Below is a small trained network, with its code and all its weights. Each question gives an input and a class and asks what happens when units are switched off, that is, made to give their printed mean instead of their output.

import numpy as np


def w(rows, s, z=0):
    codes = np.array(rows[::2]) - 128.0
    scale = np.full(codes.shape[1], s)
    scale[-1] = z or s
    return codes * scale


def f(y):
    return np.maximum(y, 0)


def log_softmax(a):
    a = a - a.max(-1, keepdims=True)
    return a - np.log(np.exp(a).sum(-1, keepdims=True))


def net(x, mask):
    res = np.array(x, float).reshape(1, 5) / 4 @ E
    y = f(res @ A[0][:, :-1].T + A[0][:, -1])
    res = res + np.where(mask, y, B[0][:, -1]) @ B[0][:, :-1]
    return log_softmax(res[-1] @ U[:, :-1].T + U[:, -1])


A, B = {}, {}
E = w([
[155,200,118,124,185,193,205,214,226,196],'x0',
[164,162,75,89,26,75,135,184,156,131],'x1',
[99,47,128,29,129,59,70,79,73,85],'x2',
[150,114,127,54,221,123,69,157,172,130],'x3',
[202,105,161,132,164,39,188,1,179,245],'x4',
],0.0078)
A[0] = w([
[219,31,125,158,141,17,121,46,151,225,193],'neuron 0',
[148,119,95,33,133,77,146,67,2,48,108],'neuron 1',
[64,115,128,63,130,73,151,90,110,23,88],'neuron 2',
[39,212,175,115,146,198,162,53,90,159,161],'neuron 3',
[145,111,97,82,114,123,108,182,73,78,255],'neuron 4',
[149,68,202,89,83,25,96,51,100,194,124],'neuron 5',
[68,232,91,158,149,201,106,222,83,80,162],'neuron 6',
[243,156,109,127,128,172,139,122,95,182,116],'neuron 7',
],0.0078,0.009)
B[0] = w([
[161,168,231,101,131,85,192,151,195,21,252],'neuron 0',
[82,113,27,115,131,143,35,129,169,156,201],'neuron 1',
[2,158,109,101,134,125,130,99,87,153,175],'neuron 2',
[177,114,146,110,109,114,140,185,94,116,182],'neuron 3',
[89,25,189,164,72,160,98,90,80,206,235],'neuron 4',
[99,151,121,92,90,79,175,179,201,71,210],'neuron 5',
[12,78,103,221,120,136,110,121,223,43,230],'neuron 6',
[173,117,146,147,146,117,154,49,124,151,158],'neuron 7',
],0.0089,0.013)
U = w([
[91,9,155,140,85,177,68,178,37,130,254],'0',
[35,141,92,99,130,118,169,205,186,45,45],'1',
[144,158,224,73,109,81,182,100,115,133,253],'2',
[254,240,108,142,197,140,245,150,135,199,27],'3',
[23,104,54,96,122,141,51,50,16,159,42],'4',
],0.0075,0.0044)

Each question gives the input, the list of numbers given to net, and the class t.
The units are the neurons (one row each of A and B). Each row of codes is followed by its name. A weight is (code - 128) times the scale printed after its matrix; where a second scale follows, it is the last column's (A, B and U).
mask holds one flag per neuron, in row order. A switched-off neuron (its flag False) gives its mean, the last column of its row in B, instead of its output. The means were averaged over made-up inputs and are rounded, as every weight is.
A unit's drop is (log p(t) with every unit on - log p(t) with that unit switched off) / (log p(t) with every unit on - log p(t) with every unit switched off).
The circuit of an input: a set's keep is (log p(t) with only the set's units on - log p(t) with every unit switched off) / (log p(t) with every unit on - log p(t) with every unit switched off). Starting from all 8 units, units are removed one at a time, each time the one whose removal leaves the highest keep (on an exact tie, the one counted first), for as long as the keep stays at least 0.8.
units of the circuit, in order: the units of the circuit, biggest drop first
most important unit: the unit with the biggest drop
top k neurons: the k neurons with the biggest drops, biggest first
drop when u is switched off: that unit's drop, to one decimal
input [2,-2,0,8,3], class 3: units of the circuit, in order -> neuron 6; neuron 4
input [-2,5,3,-5,8], class 1: top 3 neurons -> neuron 5; neuron 4; neuron 1
input [-2,-8,4,1,7], class 1: top 2 neurons -> neuron 5; neuron 4
input [-1,1,1,4,-5], class 4: top 2 neurons -> neuron 0; neuron 3
input [-2,4,8,7,8], class 1: top 2 neurons -> neuron 5; neuron 1
input [7,-4,1,7,-7], class 0: units of the circuit, in order -> neuron 0
input [-5,-1,5,-1,2], class 1: top 3 neurons -> neuron 5; neuron 0; neuron 1
input [-1,3,4,-8,6], class 1: top 2 neurons -> neuron 5; neuron 4
input [7,-4,2,-1,-5], class 0: top 2 neurons -> neuron 0; neuron 5
input [-5,-6,-4,-1,1], class 2: top 3 neurons -> neuron 6; neuron 4; neuron 1
input [6,3,0,5,4], class 3: units of the circuit, in order -> neuron 4; neuron 6
input [3,8,2,-3,-8], class 0: top 2 neurons -> neuron 4; neuron 0
input [5,2,6,-3,0], class 0: units of the circuit, in order -> neuron 0; neuron 5
input [-8,6,2,3,-6], class 4: top 2 neurons -> neuron 2; neuron 1
input [-4,-7,2,-6,5], class 1: top 3 neurons -> neuron 5; neuron 4; neuron 1
input [-1,-7,8,-5,-1], class 4: top 2 neurons -> neuron 2; neuron 1
input [3,2,1,0,-4], class 0: most important unit -> neuron 0
input [2,-8,0,4,3], class 3: top 4 neurons -> neuron 4; neuron 6; neuron 2; neuron 5
input [-3,-8,3,-3,5], class 1: top 2 neurons -> neuron 5; neuron 4
input [5,1,8,2,-5], class 0: units of the circuit, in order -> neuron 4
input [3,7,3,-7,-1], class 0: units of the circuit, in order -> neuron 0; neuron 5
input [-7,8,3,4,3], class 1: top 3 neurons -> neuron 5; neuron 1; neuron 0
input [6,3,7,-1,-6], class 0: drop when neuron 4 is switched off -> 0.3
input [-5,5,-8,8,2], class 2: drop when neuron 1 is switched off -> 0.1
input [-7,-3,-7,-6,1], class 2: drop when neuron 1 is switched off -> 0.3
input [0,5,-4,0,-1], class 0: drop when neuron 5 is switched off -> 0.3
input [0,4,-4,-5,-2], class 0: units of the circuit, in order -> neuron 0
